Below are the code and all the weights of a small trained network. Each question names an input and a class and asks about switching units off, where a switched-off unit gives its printed mean instead of its output.

import numpy as np


def w(rows, s, z=0):
    codes = np.array(rows[::2]) - 128.0
    scale = np.full(codes.shape[1], s)
    scale[-1] = z or s
    return codes * scale


def norm(h):
    return h / np.sqrt((h * h).mean(-1, keepdims=True) + 1e-5)


def f(y):
    return np.maximum(y, 0)


def log_softmax(a):
    a = a - a.max(-1, keepdims=True)
    return a - np.log(np.exp(a).sum(-1, keepdims=True))


def net(x, mask):
    res = np.array(x, float).reshape(1, 8) / 4 @ E
    u = 0
    for l in range(3):
        y = f(norm(res) @ A[l][:, :-1].T + A[l][:, -1])
        res = res + np.where(mask[u : u + 4], y, B[l][:, -1]) @ B[l][:, :-1]
        u += 4
    return log_softmax(norm(res)[-1] @ U[:, :-1].T + U[:, -1])


A, B = {}, {}
E = w([
[178,214,117,59,46,162,98],'x0',
[126,132,131,129,127,128,128],'x1',
[125,127,129,127,127,127,127],'x2',
[100,108,150,102,137,254,229],'x3',
[129,131,129,125,126,122,134],'x4',
[123,125,131,126,128,128,130],'x5',
[131,131,130,127,126,125,131],'x6',
[70,103,15,191,48,95,176],'x7',
],0.0085)
A[0] = w([
[181,82,118,206,208,36,22,73],'L0N0',
[95,165,39,128,63,2,120,178],'L0N1',
[135,155,172,96,188,151,104,243],'L0N2',
[61,95,74,125,37,153,208,4],'L0N3',
],0.0059,0.0042)
B[0] = w([
[116,228,199,110,150,51,185,221],'L0N0',
[206,79,162,131,106,192,84,253],'L0N1',
[105,51,164,47,79,62,200,242],'L0N2',
[92,196,108,119,254,78,87,186],'L0N3',
],0.0079,0.0057)
A[1] = w([
[86,222,10,127,73,252,137,2],'L1N0',
[159,169,71,131,100,3,75,195],'L1N1',
[92,154,68,218,177,201,162,49],'L1N2',
[105,56,189,240,144,9,79,66],'L1N3',
],0.0069,0.0047)
B[1] = w([
[214,246,166,142,204,58,91,189],'L1N0',
[112,98,124,131,149,185,73,253],'L1N1',
[39,139,59,111,107,74,179,176],'L1N2',
[162,185,136,153,155,200,158,230],'L1N3',
],0.011,0.0056)
A[2] = w([
[126,123,170,140,128,57,126,76],'L2N0',
[166,119,106,230,100,154,105,132],'L2N1',
[138,119,126,74,88,82,6,3],'L2N2',
[143,174,129,92,106,152,117,199],'L2N3',
],0.012,0.0038)
B[2] = w([
[164,182,22,206,220,101,96,175],'L2N0',
[155,132,107,179,103,254,154,231],'L2N1',
[2,25,98,103,108,32,116,244],'L2N2',
[171,164,116,152,70,94,141,253],'L2N3',
],0.0092,0.0052)
U = w([
[160,225,132,156,200,58,116,254],'0',
[82,74,149,90,86,13,62,66],'1',
[134,130,124,220,152,250,104,139],'2',
[127,100,33,166,23,148,42,94],'3',
[83,24,182,104,188,160,179,52],'4',
[165,156,157,74,26,157,175,127],'5',
[14,122,28,166,150,110,191,80],'6',
],0.016,0.0033)

Each question gives the input, the list of numbers given to net, and the class t.
The units are the neurons (one row each of A and B). Each row of codes is followed by its name. A weight is (code - 128) times the scale printed after its matrix; where a second scale follows, it is the last column's (A, B and U).
mask holds one flag per neuron, layer by layer. A switched-off neuron (its flag False) gives its mean, the last column of its row in B, instead of its output. The means were averaged over made-up inputs and are rounded, as every weight is.
A unit's drop is (log p(t) with every unit on - log p(t) with that unit switched off) / (log p(t) with every unit on - log p(t) with every unit switched off).
The circuit of an input: a set's keep is (log p(t) with only the set's units on - log p(t) with every unit switched off) / (log p(t) with every unit on - log p(t) with every unit switched off). Starting from all 12 units, units are removed one at a time, each time the one whose removal leaves the highest keep (on an exact tie, the one counted first), for as long as the keep stays at least 0.8.
circuit, biggest first: the units of the circuit, biggest drop first
unit that matters most: the unit with the biggest drop
k most important neurons: the k neurons with the biggest drops, biggest first
k most important neurons of layer l: the k neurons of layer l with the biggest drops, biggest first
drop when u is switched off: that unit's drop, to one decimal
input [-8,6,-6,0,4,-6,-2,-3], class 0: circuit, biggest first	(L0N0; L2N0)
input [8,-7,6,-7,4,-2,-2,-2], class 1: unit that matters most	L2N2
input [-4,3,3,0,-4,5,-7,7], class 2: circuit, biggest first	(L0N1; L2N1)
input [-3,7,-8,7,-3,1,-1,1], class 6: 2 most important neurons	(L1N2; L0N1)
input [2,-2,6,-6,5,-1,-6,-1], class 1: 2 most important neurons	(L2N2; L0N0)
input [0,-1,0,8,-3,-2,1,1], class 6: circuit, biggest first	(L0N1; L0N3)
input [1,2,3,0,7,-3,-2,4], class 3: 2 most important neurons	(L1N3; L0N1)
input [6,-2,-1,0,6,7,-5,-5], class 1: circuit, biggest first	(L1N3; L2N2)
input [4,2,-7,1,3,0,6,6], class 0: 2 most important neurons of layer 0	(L0N3; L0N2)
input [2,-6,-1,3,3,-6,7,8], class 0: 2 most important neurons	(L1N0; L0N3)
input [6,-5,-7,4,-2,1,-2,1], class 0: circuit, biggest first	(L1N0; L0N1)
input [2,-3,8,-5,-7,6,8,2], class 3: 2 most important neurons	(L2N2; L2N1)
input [4,3,4,-7,-2,-6,-5,-1], class 1: 2 most important neurons	(L2N2; L0N0)
input [6,3,3,2,1,0,6,8], class 0: most important neuron of layer 0	(L0N3)
input [7,6,2,-6,-6,-2,1,-1], class 1: 2 most important neurons	(L2N2; L1N3)
input [2,0,3,2,3,-7,1,-8], class 5: 2 most important neurons of layer 2	(L2N2; L2N3)
input [2,-5,-3,-3,-4,-5,8,-5], class 1: drop when L2N2 is switched off	0.2
input [3,6,-3,-3,8,8,0,-8], class 1: drop when L2N2 is switched off	0.1
input [-7,-4,-4,-2,-1,-5,6,7], class 2: drop when L1N3 is switched off	0.1
input [-3,7,7,-8,-8,4,-7,4], class 2: unit that matters most	L1N3
input [6,-7,2,6,-3,-4,4,6], class 0: drop when L1N0 is switched off	0.5
input [5,7,3,0,3,-1,-1,-7], class 1: 2 most important neurons of layer 2	(L2N2; L2N1)
